Below are the code and all the weights of a small trained network. Each question names an input and a target symbol and asks about switching units off, where a switched-off unit gives its printed mean instead of its output.

import numpy as np


def w(rows, s, z=0):
    codes = np.array(rows[::2]) - 128.0
    scale = np.full(codes.shape[1], s)
    scale[-1] = z or s
    return codes * scale


def norm(h):
    return h / np.sqrt((h * h).mean(-1, keepdims=True) + 1e-5)


def f(y):
    return np.maximum(y, 0)


def softmax(a):
    e = np.exp(a - a.max(-1, keepdims=True))
    return e / e.sum(-1, keepdims=True)


def log_softmax(a):
    a = a - a.max(-1, keepdims=True)
    return a - np.log(np.exp(a).sum(-1, keepdims=True))


def net(x, mask):
    ids = ['αβδεζηξπστφω'.index(c) for c in x.split()]
    T = len(ids)
    res = E[ids] + P[:T]
    r = norm(res)
    for j in range(2):
        rows = slice(2 * j, 2 * j + 2)
        q, k, v = (r @ M[0][rows].T for M in (Q, K, V))
        z = softmax(np.where(np.tri(T) > 0, q @ k.T / 2**0.5, -1e9)) @ v
        o = O[0][rows]
        res = res + np.where(mask[j], z, o[:, -1]) @ o[:, :-1]
    y = f(norm(res) @ A[0][:, :-1].T + A[0][:, -1])
    res = res + np.where(mask[2:6], y, B[0][:, -1]) @ B[0][:, :-1]
    return log_softmax(norm(res)[-1] @ U[:, :-1].T + U[:, -1])


Q, K, V, O, A, B = {}, {}, {}, {}, {}, {}
E = w([
[118,146,115,123,107,161,73],'α',
[105,114,38,253,109,97,157],'β',
[103,122,124,143,102,162,77],'δ',
[114,140,101,147,106,160,77],'ε',
[121,132,109,123,109,159,74],'ζ',
[93,123,125,133,95,151,74],'η',
[83,133,164,103,117,146,153],'ξ',
[91,115,124,100,95,139,73],'π',
[183,187,190,97,111,166,163],'σ',
[154,161,95,102,76,110,231],'τ',
[153,164,162,140,134,72,67],'φ',
[155,77,103,109,159,146,144],'ω',
],0.021)
P = w([
[245,130,187,156,19,178,169],'0',
[226,130,169,159,42,164,144],'1',
[210,119,160,151,60,145,140],'2',
[193,123,147,144,74,141,129],'3',
[180,122,143,137,88,136,125],'4',
[169,126,136,133,100,129,117],'5',
[155,123,136,130,108,132,112],'6',
[142,123,131,127,118,131,107],'7',
[129,124,129,126,127,134,104],'8',
[112,124,130,129,136,136,100],'9',
[99,128,122,128,148,140,96],'10',
[75,133,123,132,160,148,91],'11',
[60,136,128,129,172,150,87],'12',
[50,134,124,127,191,145,88],'13',
],0.012)
Q[0] = w([
[86,92,114,115,130,164,111],'head 0',
[145,104,128,148,91,122,5],'head 0',
[125,141,164,142,167,93,180],'head 1',
[91,185,134,136,119,135,94],'head 1',
],0.022)
K[0] = w([
[66,81,163,130,171,139,100],'head 0',
[111,142,137,150,211,109,3],'head 0',
[144,179,158,143,30,118,173],'head 1',
[68,153,141,117,168,125,100],'head 1',
],0.015)
V[0] = w([
[100,188,88,118,203,36,122],'head 0',
[124,83,79,152,253,108,153],'head 0',
[172,30,138,78,150,80,192],'head 1',
[98,200,41,51,75,107,214],'head 1',
],0.006)
O[0] = w([
[175,134,183,137,2,156,132,81],'head 0',
[245,132,98,130,111,136,137,2],'head 0',
[62,189,118,116,97,237,23,99],'head 1',
[35,112,108,124,203,139,97,59],'head 1',
],0.0075,0.0052)
A[0] = w([
[140,70,134,102,5,124,161,1],'neuron 0',
[78,68,78,147,116,87,97,36],'neuron 1',
[99,11,35,40,171,218,193,130],'neuron 2',
[127,104,234,2,190,198,137,179],'neuron 3',
],0.0083,0.0056)
B[0] = w([
[253,2,86,118,25,237,145,155],'neuron 0',
[200,138,76,12,188,43,160,158],'neuron 1',
[171,147,213,162,220,135,29,251],'neuron 2',
[218,168,59,128,55,160,203,253],'neuron 3',
],0.0076,0.0054)
U = w([
[167,178,109,106,106,174,217,125],'α',
[54,183,172,138,202,139,157,205],'β',
[99,42,176,145,164,142,156,199],'δ',
[125,116,48,217,153,112,145,189],'ε',
[211,99,109,146,227,183,89,66],'ζ',
[100,70,148,97,147,122,145,194],'η',
[153,151,189,140,112,61,101,191],'ξ',
[133,121,124,34,135,135,109,2],'π',
[138,101,100,81,156,112,124,86],'σ',
[140,98,98,75,161,107,124,122],'τ',
[177,3,107,107,70,171,120,38],'φ',
[60,147,90,116,77,171,62,212],'ω',
],0.011,0.0023)

Each question gives the input, a string of symbols that net reads in full, and the target symbol t.
The units are the heads (2 rows each of Q, K, V and O) and the neurons (one row each of A and B). Each row of codes is followed by its name. A weight is (code - 128) times the scale printed after its matrix; where a second scale follows, it is the last column's (O, A, B and U).
mask holds one flag per unit, heads first, then neurons. A switched-off unit (its flag False) gives its mean, the last column of its rows in O or B, instead of its output. The means were averaged over made-up inputs and are rounded, as every weight is.
A unit's drop is (log p(t) with every unit on - log p(t) with that unit switched off) / (log p(t) with every unit on - log p(t) with every unit switched off).
The circuit of an input: a set's keep is (log p(t) with only the set's units on - log p(t) with every unit switched off) / (log p(t) with every unit on - log p(t) with every unit switched off). Starting from all 6 units, units are removed one at a time, each time the one whose removal leaves the highest keep (on an exact tie, the one counted first), for as long as the keep stays at least 0.8.
circuit, biggest first: the units of the circuit, biggest drop first
unit that matters most: the unit with the biggest drop
k most important neurons: the k neurons with the biggest drops, biggest first
drop of u: that unit's drop, to one decimal
input φ φ φ φ φ σ α τ δ τ ξ φ ε π, target φ: circuit, biggest first	(head 0; head 1)
input η ω η, target ω: unit that matters most	head 1
input ε π ω τ α, target ω: circuit, biggest first	(neuron 2; head 0)
input τ ε ξ ω φ σ ω τ δ ζ τ, target β: circuit, biggest first	(head 1; neuron 2)
input τ δ α τ, target β: circuit, biggest first	(head 1; head 0; neuron 3; neuron 2)
input ω δ ξ σ π ξ, target β: 2 most important neurons	(neuron 2; neuron 0)
input φ ω τ σ φ ω φ τ ε ζ ξ φ τ ε, target φ: circuit, biggest first	(head 0; head 1; neuron 0)
input φ φ φ δ φ φ η, target φ: circuit, biggest first	(neuron 0; head 1)
input σ ξ δ φ ω φ φ ω η φ φ η φ ε, target φ: circuit, biggest first	(head 0; head 1; neuron 0)
input φ ζ δ τ φ ζ π, target φ: circuit, biggest first	(neuron 0; head 1)
input φ ω φ α, target ω: drop of head 1	0.3
input ω β ω δ, target ω: drop of head 1	1.3
input α σ φ τ η φ ξ α, target φ: drop of head 0	0.2
input ζ φ β ξ φ φ φ φ ω τ ε σ ω σ, target α: most important neuron	(neuron 3)
input δ β τ ω ε, target ω: drop of head 0	0.0
